Here is a tiny trained network, its code and every weight. The questions are about switching its units off for an input and a class, where a switched-off unit gives its printed mean instead of its output.

import numpy as np


def w(rows, s, z=0):
    codes = np.array(rows[::2]) - 128.0
    scale = np.full(codes.shape[1], s)
    scale[-1] = z or s
    return codes * scale


def norm(h):
    return h / np.sqrt((h * h).mean(-1, keepdims=True) + 1e-5)


def f(y):
    return y / 2 * (1 + np.tanh(0.7978845608 * (y + 0.044715 * y**3)))


def log_softmax(a):
    a = a - a.max(-1, keepdims=True)
    return a - np.log(np.exp(a).sum(-1, keepdims=True))


def net(x, mask):
    res = np.array(x, float).reshape(1, 6) / 4 @ E
    u = 0
    for l in range(3):
        y = f(norm(res) @ A[l][:, :-1].T + A[l][:, -1])
        res = res + np.where(mask[u : u + 13], y, B[l][:, -1]) @ B[l][:, :-1]
        u += 13
    return log_softmax(norm(res)[-1] @ U[:, :-1].T + U[:, -1])


A, B = {}, {}
E = w([
[91,90,96,188,41,121,99,143,190,126],'x0',
[154,74,99,130,153,191,165,6,184,133],'x1',
[125,129,128,126,129,124,131,126,128,132],'x2',
[124,123,127,129,129,126,135,126,124,128],'x3',
[94,239,159,239,125,130,194,92,134,123],'x4',
[186,114,53,162,173,58,172,153,159,145],'x5',
],0.002)
A[0] = w([
[190,167,201,77,249,156,170,126,29,130,50],'L0N0',
[97,70,111,204,42,135,79,152,198,144,75],'L0N1',
[90,197,164,190,127,93,153,83,157,171,66],'L0N2',
[132,130,128,130,123,123,122,121,121,147,126],'L0N3',
[79,157,212,86,40,241,78,91,53,102,39],'L0N4',
[72,177,121,114,108,62,106,239,72,67,66],'L0N5',
[128,136,115,129,131,148,138,142,126,106,116],'L0N6',
[242,130,11,183,164,24,186,178,144,149,63],'L0N7',
[83,157,214,88,37,241,76,94,50,108,54],'L0N8',
[87,153,208,89,37,237,83,91,49,111,6],'L0N9',
[201,170,200,79,241,162,173,129,30,126,59],'L0N10',
[236,127,17,179,164,26,182,171,143,154,74],'L0N11',
[129,129,118,130,128,140,131,134,124,111,127],'L0N12',
],0.0021,0.0019)
B[0] = w([
[91,192,47,78,61,60,112,87,159,123,174],'L0N0',
[112,199,71,33,111,74,155,80,126,128,175],'L0N1',
[147,128,97,135,137,180,155,161,86,83,144],'L0N2',
[128,127,130,127,126,128,130,129,130,120,126],'L0N3',
[74,94,139,140,215,74,143,154,207,136,172],'L0N4',
[206,107,184,159,128,119,119,72,123,200,194],'L0N5',
[132,132,144,131,120,114,120,125,137,138,117],'L0N6',
[7,86,212,106,203,114,112,141,205,104,255],'L0N7',
[56,86,146,138,234,69,149,158,227,134,184],'L0N8',
[68,91,130,151,213,63,144,165,224,131,139],'L0N9',
[84,199,44,69,59,46,114,80,160,127,179],'L0N10',
[6,85,208,106,209,117,118,143,207,104,250],'L0N11',
[129,126,130,128,127,125,130,127,128,132,127],'L0N12',
],0.0024,0.00099)
A[1] = w([
[118,158,107,116,108,105,133,120,129,134,121],'L1N0',
[160,94,89,129,151,206,163,56,148,69,84],'L1N1',
[130,168,159,133,108,88,100,239,71,97,54],'L1N2',
[132,166,159,130,107,86,100,230,67,108,82],'L1N3',
[132,131,128,120,130,125,130,127,127,139,127],'L1N4',
[82,78,85,204,3,125,101,157,193,133,35],'L1N5',
[106,207,144,212,124,128,174,98,135,139,79],'L1N6',
[106,200,151,211,134,131,173,101,133,134,92],'L1N7',
[95,80,87,204,16,127,111,157,187,130,7],'L1N8',
[149,98,84,121,148,209,168,54,152,71,110],'L1N9',
[127,123,133,129,136,129,125,128,124,133,125],'L1N10',
[157,42,110,41,130,119,56,151,135,164,135],'L1N11',
[129,127,124,133,122,120,135,129,130,139,120],'L1N12',
],0.0031,0.0017)
B[1] = w([
[143,122,117,104,99,129,116,114,123,126,133],'L1N0',
[148,133,190,174,78,57,69,147,108,204,174],'L1N1',
[172,67,148,169,104,133,117,27,169,207,190],'L1N2',
[180,74,158,180,92,130,103,28,167,211,196],'L1N3',
[119,130,125,132,115,127,128,124,133,121,127],'L1N4',
[141,225,111,4,205,74,141,64,83,123,193],'L1N5',
[175,50,76,69,104,174,104,193,88,88,210],'L1N6',
[166,31,71,71,103,179,103,207,87,81,211],'L1N7',
[146,188,136,36,199,98,143,90,82,131,166],'L1N8',
[160,131,190,175,79,61,69,137,112,208,191],'L1N9',
[127,130,126,134,128,130,133,130,138,127,127],'L1N10',
[139,190,97,219,94,205,221,185,67,48,250],'L1N11',
[126,126,140,115,129,134,121,123,118,123,126],'L1N12',
],0.0027,0.0018)
A[2] = w([
[114,82,94,136,251,75,164,173,182,122,93],'L2N0',
[143,235,90,21,154,78,141,62,85,136,40],'L2N1',
[146,135,95,189,96,188,166,168,98,82,76],'L2N2',
[8,144,226,63,148,216,72,114,154,108,24],'L2N3',
[147,96,103,125,132,174,131,43,158,114,52],'L2N4',
[147,101,114,126,143,177,136,65,160,113,79],'L2N5',
[134,218,66,33,115,80,128,75,110,121,50],'L2N6',
[190,27,79,90,80,237,110,226,62,65,8],'L2N7',
[183,88,155,179,100,140,97,39,166,220,85],'L2N8',
[104,117,83,122,61,97,93,132,169,117,97],'L2N9',
[125,115,119,126,120,138,121,123,144,123,118],'L2N10',
[130,250,116,255,116,173,182,131,113,87,12],'L2N11',
[137,140,145,123,128,106,111,152,105,140,148],'L2N12',
],0.0029,0.0015)
B[2] = w([
[4,133,235,142,153,197,81,117,178,85,211],'L2N0',
[135,169,35,56,69,88,92,79,173,113,190],'L2N1',
[147,101,113,62,116,181,101,159,99,71,156],'L2N2',
[120,83,81,193,223,69,192,171,220,104,169],'L2N3',
[128,169,142,116,118,51,112,214,87,145,110],'L2N4',
[114,191,156,120,122,45,100,251,86,146,113],'L2N5',
[153,198,80,59,89,89,110,43,139,130,179],'L2N6',
[142,193,82,174,81,241,191,162,55,20,254],'L2N7',
[166,136,200,182,72,70,78,209,30,222,205],'L2N8',
[178,183,147,73,184,119,166,76,77,139,133],'L2N9',
[132,183,145,128,145,102,146,148,102,119,125],'L2N10',
[176,18,86,23,85,214,98,210,57,56,108],'L2N11',
[133,100,109,162,116,161,155,63,146,139,145],'L2N12',
],0.0023,0.0018)
U = w([
[168,108,88,136,89,246,158,195,56,41,209],'0',
[184,109,195,193,85,79,92,123,93,254,166],'1',
[36,100,162,144,232,116,145,145,227,100,134],'2',
[137,210,55,23,107,76,121,45,142,124,2],'3',
],0.0067,0.00073)

Each question gives the input, the list of numbers given to net, and the class t.
The units are the neurons (one row each of A and B). Each row of codes is followed by its name. A weight is (code - 128) times the scale printed after its matrix; where a second scale follows, it is the last column's (A, B and U).
mask holds one flag per neuron, layer by layer. A switched-off neuron (its flag False) gives its mean, the last column of its row in B, instead of its output. The means were averaged over made-up inputs and are rounded, as every weight is.
A unit's drop is (log p(t) with every unit on - log p(t) with that unit switched off) / (log p(t) with every unit on - log p(t) with every unit switched off).
The circuit of an input: a set's keep is (log p(t) with only the set's units on - log p(t) with every unit switched off) / (log p(t) with every unit on - log p(t) with every unit switched off). Starting from the 12 units with the biggest drops (on a tie, the unit counted first), units are removed one at a time, each time the one whose removal leaves the highest keep (on an exact tie, the one counted first), for as long as the keep stays at least 0.8.
circuit, biggest first: the units of the circuit, biggest drop first
unit that matters most: the unit with the biggest drop
k most important neurons of layer l: the k neurons of layer l with the biggest drops, biggest first
drop when u is switched off: that unit's drop, to one decimal
input [6,5,-5,7,-7,8], class 2: circuit, biggest first : (L0N11, L0N7, L2N0)
input [-5,6,4,4,-7,3], class 0: circuit, biggest first : (L1N11, L2N7)
input [-3,-8,-8,-6,-6,4], class 1: unit that matters most : L1N3
input [7,5,-4,0,5,-1], class 3: circuit, biggest first : (L1N5, L1N8)
input [-2,5,3,-7,-1,-6], class 2: circuit, biggest first : (L0N8, L2N3)
input [-8,-1,3,-2,6,4], class 3: circuit, biggest first : (L0N10, L2N1)
input [-6,-2,-1,-4,6,4], class 0: 2 most important neurons of layer 0 : (L0N1, L0N2)
input [2,7,8,3,-6,-1], class 1: circuit, biggest first : (L1N9, L2N8)
input [6,-5,0,8,6,0], class 0: 3 most important neurons of layer 0 : (L0N10, L0N0, L0N2)
input [-5,-4,-2,3,-4,0], class 3: 2 most important neurons of layer 0 : (L0N10, L0N0)
input [-1,-5,2,5,-4,1], class 1: 2 most important neurons of layer 1 : (L1N3, L1N2)
input [-3,4,1,-5,3,1], class 1: 4 most important neurons of layer 1 : (L1N9, L1N1, L1N11, L1N5)
input [1,-7,0,7,-5,-8], class 2: 2 most important neurons of layer 1 : (L1N9, L1N1)
input [8,-1,0,3,-3,6], class 3: circuit, biggest first : (L1N5)
input [6,5,0,3,0,1], class 3: 4 most important neurons of layer 1 : (L1N5, L1N8, L1N3, L1N2)
input [5,6,-4,-2,-6,-7], class 2: 3 most important neurons of layer 1 : (L1N7, L1N6, L1N3)
input [-8,-6,4,-5,5,5], class 3: 3 most important neurons of layer 1 : (L1N11, L1N9, L1N1)
input [6,6,-6,0,7,3], class 0: 4 most important neurons of layer 1 : (L1N3, L1N2, L1N7, L1N6)
input [2,3,8,7,2,-2], class 1: 3 most important neurons of layer 1 : (L1N9, L1N1, L1N11)
input [1,3,-8,-8,-8,6], class 0: circuit, biggest first : (L1N11)
input [2,5,0,7,-4,2], class 1: 3 most important neurons of layer 1 : (L1N9, L1N1, L1N7)
input [3,8,-6,-7,8,-6], class 0: drop when L1N1 is switched off : -0.2
input [-2,7,-4,-7,2,5], class 1: drop when L1N0 is switched off : 0.0
input [8,-5,0,0,6,6], class 3: drop when L0N8 is switched off : 0.5
